[[-4.34 -2.07  6.40]
 [-0.20  0.04  0.16]
 [-0.63 -0.30  0.92]
 [-0.15  4.82  4.04]
 [ 0.44  4.92  1.06]
 [ 0.22  0.94 -0.86]
 [-1.31 -0.18  0.94]
 [ 1.09  5.06 -5.81]
 [-1.01 -0.50  1.58]]
->
[[-2.07  6.40 -4.34]
 [ 0.04  0.16 -0.20]
 [-0.30  0.92 -0.63]
 [ 4.82  4.04 -0.15]
 [ 4.92  1.06  0.44]
 [ 0.94 -0.86  0.22]
 [-0.18  0.94 -1.31]
 [ 5.06 -5.81  1.09]
 [-0.50  1.58 -1.01]]

[[-5.55  0.26  1.85  4.96  1.22  5.15  2.66 -2.96  5.53  5.03  4.12]
 [-5.87  2.74  3.19  0.49 -4.98  4.40  2.58 -3.00 -6.06  4.68 -0.58]
 [-4.27 -5.18  4.22  0.14 -0.23  2.60  2.77  6.81 -4.11  6.05  5.97]
 [ 2.82 -5.37 -5.39 -5.54  2.29 -2.46 -1.96 -5.27 -6.09 -1.71 -2.92]
 [-6.33 -3.65 -4.60 -3.39 -3.61 -6.64 -3.88 -5.21 -6.04 -3.53 -3.14]
 [-4.93 -5.44 -4.62 -3.65 -2.83 -6.13 -5.49  2.77 -5.36 -2.72 -3.94]
 [-3.50  3.11 -2.11 -2.65 -0.36 -5.43 -5.71 -6.74 -4.22 -5.91 -6.05]
 [ 2.22  0.11  1.11 -2.38 -2.10 -2.90 -4.92 -6.01 -5.30 -6.67 -5.48]]
->
[[ 5.03  4.12 -5.55  0.26  1.85  4.96  1.22  5.15  2.66 -2.96  5.53]
 [ 4.68 -0.58 -5.87  2.74  3.19  0.49 -4.98  4.40  2.58 -3.00 -6.06]
 [ 6.05  5.97 -4.27 -5.18  4.22  0.14 -0.23  2.60  2.77  6.81 -4.11]
 [-1.71 -2.92  2.82 -5.37 -5.39 -5.54  2.29 -2.46 -1.96 -5.27 -6.09]
 [-3.53 -3.14 -6.33 -3.65 -4.60 -3.39 -3.61 -6.64 -3.88 -5.21 -6.04]
 [-2.72 -3.94 -4.93 -5.44 -4.62 -3.65 -2.83 -6.13 -5.49  2.77 -5.36]
 [-5.91 -6.05 -3.50  3.11 -2.11 -2.65 -0.36 -5.43 -5.71 -6.74 -4.22]
 [-6.67 -5.48  2.22  0.11  1.11 -2.38 -2.10 -2.90 -4.92 -6.01 -5.30]]

[[ 2.78  0.90 -2.86]
 [-3.09 -7.38 -4.30]
 [ 2.81 -7.62  6.48]
 [ 4.15  0.93 -3.17]
 [ 2.83 -7.23 -5.49]]
->
[[ 0.90 -2.86  2.78]
 [-7.38 -4.30 -3.09]
 [-7.62  6.48  2.81]
 [ 0.93 -3.17  4.15]
 [-7.23 -5.49  2.83]]

[[ 0.60 -6.90  3.42]
 [ 1.82 -2.02  7.79]
 [ 2.46 -1.62  6.94]]
->
[[-6.90  3.42  0.60]
 [-2.02  7.79  1.82]
 [-1.62  6.94  2.46]]

[[-1.47  0.50 -0.11 -0.97  0.31  1.78  0.02  1.36]
 [ 1.19  2.02 -0.85  4.02 -1.07  1.22 -0.70  0.96]
 [-5.36 -4.84  0.85 -6.14  2.69  1.73  2.27  3.78]
 [-3.71 -2.50  1.63 -4.67  1.99  0.09  1.08  1.34]
 [-1.92 -2.38  2.54 -2.68  1.04 -1.46  1.84 -1.57]
 [ 0.12  0.93 -0.62  1.84 -0.12  0.25 -1.29  0.00]]
->
[[ 0.02  1.36 -1.47  0.50 -0.11 -0.97  0.31  1.78]
 [-0.70  0.96  1.19  2.02 -0.85  4.02 -1.07  1.22]
 [ 2.27  3.78 -5.36 -4.84  0.85 -6.14  2.69  1.73]
 [ 1.08  1.34 -3.71 -2.50  1.63 -4.67  1.99  0.09]
 [ 1.84 -1.57 -1.92 -2.38  2.54 -2.68  1.04 -1.46]
 [-1.29  0.00  0.12  0.93 -0.62  1.84 -0.12  0.25]]

[[ 5.33  2.96 -0.85 -0.31 -5.13  0.68  2.08]
 [ 5.94  2.14 -1.05 -0.68 -4.25 -0.10  2.67]
 [ 5.67  2.45 -0.97 -0.57 -4.57  0.04  2.47]
 [ 5.57  2.64 -0.95 -0.43 -4.68  0.30  2.31]
 [ 5.83  2.07 -1.13 -0.70 -3.94 -0.23  2.76]
 [ 6.28  1.90 -1.18 -0.86 -3.78 -0.48  2.97]
 [ 6.11  1.99 -1.03 -0.85 -3.79 -0.34  2.83]
 [ 5.29  2.92 -0.90 -0.37 -5.04  0.57  2.16]
 [ 5.59  2.76 -0.84 -0.35 -4.94  0.48  2.19]
 [ 5.63  2.49 -0.91 -0.55 -4.63  0.25  2.37]
 [ 5.77  2.21 -1.05 -0.62 -4.24  0.04  2.48]
 [ 5.37  2.69 -0.95 -0.44 -4.76  0.49  2.22]]
->
[[ 0.68  2.08  5.33  2.96 -0.85 -0.31 -5.13]
 [-0.10  2.67  5.94  2.14 -1.05 -0.68 -4.25]
 [ 0.04  2.47  5.67  2.45 -0.97 -0.57 -4.57]
 [ 0.30  2.31  5.57  2.64 -0.95 -0.43 -4.68]
 [-0.23  2.76  5.83  2.07 -1.13 -0.70 -3.94]
 [-0.48  2.97  6.28  1.90 -1.18 -0.86 -3.78]
 [-0.34  2.83  6.11  1.99 -1.03 -0.85 -3.79]
 [ 0.57  2.16  5.29  2.92 -0.90 -0.37 -5.04]
 [ 0.48  2.19  5.59  2.76 -0.84 -0.35 -4.94]
 [ 0.25  2.37  5.63  2.49 -0.91 -0.55 -4.63]
 [ 0.04  2.48  5.77  2.21 -1.05 -0.62 -4.24]
 [ 0.49  2.22  5.37  2.69 -0.95 -0.44 -4.76]]
